Here is a tiny trained network, its code and every weight. The questions are about switching its units off for an input and a target symbol, where a switched-off unit gives its printed mean instead of its output.

import numpy as np


def w(rows, s, z=0):
    codes = np.array(rows[::2]) - 128.0
    scale = np.full(codes.shape[1], s)
    scale[-1] = z or s
    return codes * scale


def f(y):
    return y / 2 * (1 + np.tanh(0.7978845608 * (y + 0.044715 * y**3)))


def softmax(a):
    e = np.exp(a - a.max(-1, keepdims=True))
    return e / e.sum(-1, keepdims=True)


def log_softmax(a):
    a = a - a.max(-1, keepdims=True)
    return a - np.log(np.exp(a).sum(-1, keepdims=True))


def net(x, mask):
    ids = ['Λβγδεηθτ'.index(c) for c in x.split()]
    T = len(ids)
    res = E[ids] + P[:T]
    r = res
    for j in range(2):
        rows = slice(2 * j, 2 * j + 2)
        q, k, v = (r @ M[0][rows].T for M in (Q, K, V))
        z = softmax(np.where(np.tri(T) > 0, q @ k.T / 2**0.5, -1e9)) @ v
        o = O[0][rows]
        res = res + np.where(mask[j], z, o[:, -1]) @ o[:, :-1]
    y = f(res @ A[0][:, :-1].T + A[0][:, -1])
    res = res + np.where(mask[2:18], y, B[0][:, -1]) @ B[0][:, :-1]
    return log_softmax(res[-1] @ U[:, :-1].T + U[:, -1])


Q, K, V, O, A, B = {}, {}, {}, {}, {}, {}
E = w([
[53,251,54,172,77],'Λ',
[100,172,168,108,133],'β',
[139,106,192,77,140],'γ',
[110,164,207,157,124],'δ',
[147,90,103,255,175],'ε',
[148,152,106,108,239],'η',
[97,151,123,134,159],'θ',
[66,137,112,120,153],'τ',
],0.024)
P = w([
[7,89,174,202,151],'0',
[140,120,137,108,140],'1',
[140,122,140,109,146],'2',
[135,135,144,117,150],'3',
[138,141,146,126,155],'4',
[136,146,149,127,161],'5',
[136,151,146,131,163],'6',
[138,156,151,137,164],'7',
[139,155,154,138,164],'8',
[140,159,152,142,165],'9',
[138,159,153,141,164],'10',
[140,159,155,142,163],'11',
[141,161,157,147,163],'12',
[142,161,155,147,167],'13',
],0.013)
Q[0] = w([
[33,148,213,108,181],'h1',
[122,179,206,172,183],'h1',
[31,219,145,217,247],'h2',
[123,173,79,120,140],'h2',
],0.012)
K[0] = w([
[76,65,133,179,86],'h1',
[1,70,198,168,172],'h1',
[4,60,79,249,124],'h2',
[83,73,150,150,121],'h2',
],0.0091)
V[0] = w([
[147,198,208,167,166],'h1',
[81,188,160,41,101],'h1',
[58,148,183,84,206],'h2',
[74,254,162,88,133],'h2',
],0.009)
O[0] = w([
[227,76,136,13,119,254],'h1',
[4,11,121,121,127,85],'h1',
[131,118,57,192,1,177],'h2',
[177,117,111,154,21,125],'h2',
],0.0087,0.01)
A[0] = w([
[150,176,204,102,132,157],'n1',
[74,83,113,165,63,126],'n2',
[110,114,142,59,86,40],'n3',
[141,245,83,184,130,109],'n4',
[110,117,242,141,100,145],'n5',
[112,146,164,124,138,148],'n6',
[70,46,113,101,127,68],'n7',
[174,101,199,156,111,141],'n8',
[201,109,109,66,112,84],'n9',
[98,184,157,91,107,66],'n10',
[65,153,153,163,203,145],'n11',
[164,74,166,194,166,68],'n12',
[80,67,36,94,145,153],'n13',
[148,82,60,112,183,138],'n14',
[51,116,142,69,57,9],'n15',
[108,180,143,175,93,148],'n16',
],0.012)
B[0] = w([
[81,129,96,135,106,250],'n1',
[162,147,188,123,122,199],'n2',
[127,184,125,141,91,134],'n3',
[101,68,141,149,169,231],'n4',
[147,103,71,144,150,197],'n5',
[144,118,96,149,96,165],'n6',
[88,172,202,12,103,128],'n7',
[107,130,97,104,173,208],'n8',
[92,137,154,156,170,168],'n9',
[198,116,119,115,102,147],'n10',
[173,161,176,160,64,206],'n11',
[92,180,112,59,149,160],'n12',
[86,125,193,181,197,149],'n13',
[121,93,74,139,48,171],'n14',
[125,146,18,106,143,142],'n15',
[152,130,88,95,164,188],'n16',
],0.011,0.015)
U = w([
[34,171,63,195,103,124],'Λ',
[131,255,125,102,100,89],'β',
[81,93,132,69,185,242],'γ',
[224,114,149,146,127,164],'δ',
[136,173,153,162,188,57],'ε',
[129,52,163,242,134,3],'η',
[141,131,213,214,100,100],'θ',
[86,142,203,163,118,206],'τ',
],0.0094,0.0028)

Each question gives the input, a string of symbols that net reads in full, and the target symbol t.
The units are the heads (2 rows each of Q, K, V and O) and the neurons (one row each of A and B). Each row of codes is followed by its name. A weight is (code - 128) times the scale printed after its matrix; where a second scale follows, it is the last column's (O, A, B and U).
mask holds one flag per unit, heads first, then neurons. A switched-off unit (its flag False) gives its mean, the last column of its rows in O or B, instead of its output. The means were averaged over made-up inputs and are rounded, as every weight is.
A unit's drop is (log p(t) with every unit on - log p(t) with that unit switched off) / (log p(t) with every unit on - log p(t) with every unit switched off).
The circuit of an input: a set's keep is (log p(t) with only the set's units on - log p(t) with every unit switched off) / (log p(t) with every unit on - log p(t) with every unit switched off). Starting from the 12 units with the biggest drops (on a tie, the unit counted first), units are removed one at a time, each time the one whose removal leaves the highest keep (on an exact tie, the one counted first), for as long as the keep stays at least 0.8.
units of the circuit, in order: the units of the circuit, biggest drop first
k most important neurons: the k neurons with the biggest drops, biggest first
heads that matter: for each layer, one digit per head in row order, 1 if its drop is at least 0.15 and else 0, layers parted by /
input Λ η γ ε β ε Λ δ δ ε δ δ γ δ, target δ: heads that matter	11
input β β η Λ δ γ δ ε η β γ θ δ θ, target τ: 2 most important neurons	n11, n7
input ε δ Λ η δ β, target ε: heads that matter	10
input τ γ β δ δ ε Λ δ τ δ, target η: 2 most important neurons	n12, n5
input η δ δ Λ δ δ δ ε β η δ θ, target β: 2 most important neurons	n4, n11
input ε γ ε δ θ δ Λ τ η ε θ δ γ, target ε: units of the circuit, in order	h1, n9, n4
input ε Λ γ η γ Λ θ, target ε: units of the circuit, in order	h1, n4
input η Λ δ ε τ, target β: units of the circuit, in order	h2, n11, n4
input θ ε Λ δ ε, target Λ: units of the circuit, in order	n12, n2
input η θ δ δ δ δ δ ε η, target β: units of the circuit, in order	n4, h2, n11
input β δ ε δ δ τ δ δ η Λ δ δ β, target τ: units of the circuit, in order	h1, h2, n11, n16
input Λ ε η τ, target δ: units of the circuit, in order	h2
input η γ δ β ε Λ δ β β δ ε δ ε δ, target β: units of the circuit, in order	h2, n11, n4
input η τ ε, target β: 2 most important neurons	n12, n4
input δ ε δ, target γ: units of the circuit, in order	h1, h2
input Λ Λ ε β δ ε δ ε δ ε η δ ε, target δ: units of the circuit, in order	n4, h1
input ε η δ, target ε: units of the circuit, in order	h1, n4, h2
input δ ε γ δ ε Λ δ δ η Λ δ β Λ ε, target γ: 2 most important neurons	n12, n2
input ε δ β, target ε: units of the circuit, in order	h1, n4, h2
input ε δ γ δ η γ δ γ, target ε: 2 most important neurons	n9, n4
input η Λ δ δ δ Λ τ Λ θ θ β η ε τ, target β: units of the circuit, in order	n4, h2, n11
input γ θ θ δ Λ δ θ Λ η δ η ε θ, target θ: 2 most important neurons	n11, n8
input Λ γ γ δ ε δ β β ε Λ δ ε, target δ: 4 most important neurons	n1, n4, n2, n13
input Λ ε η Λ Λ δ δ δ θ η θ, target δ: 2 most important neurons	n1, n4
input τ ε Λ, target η: most important neuron	n4
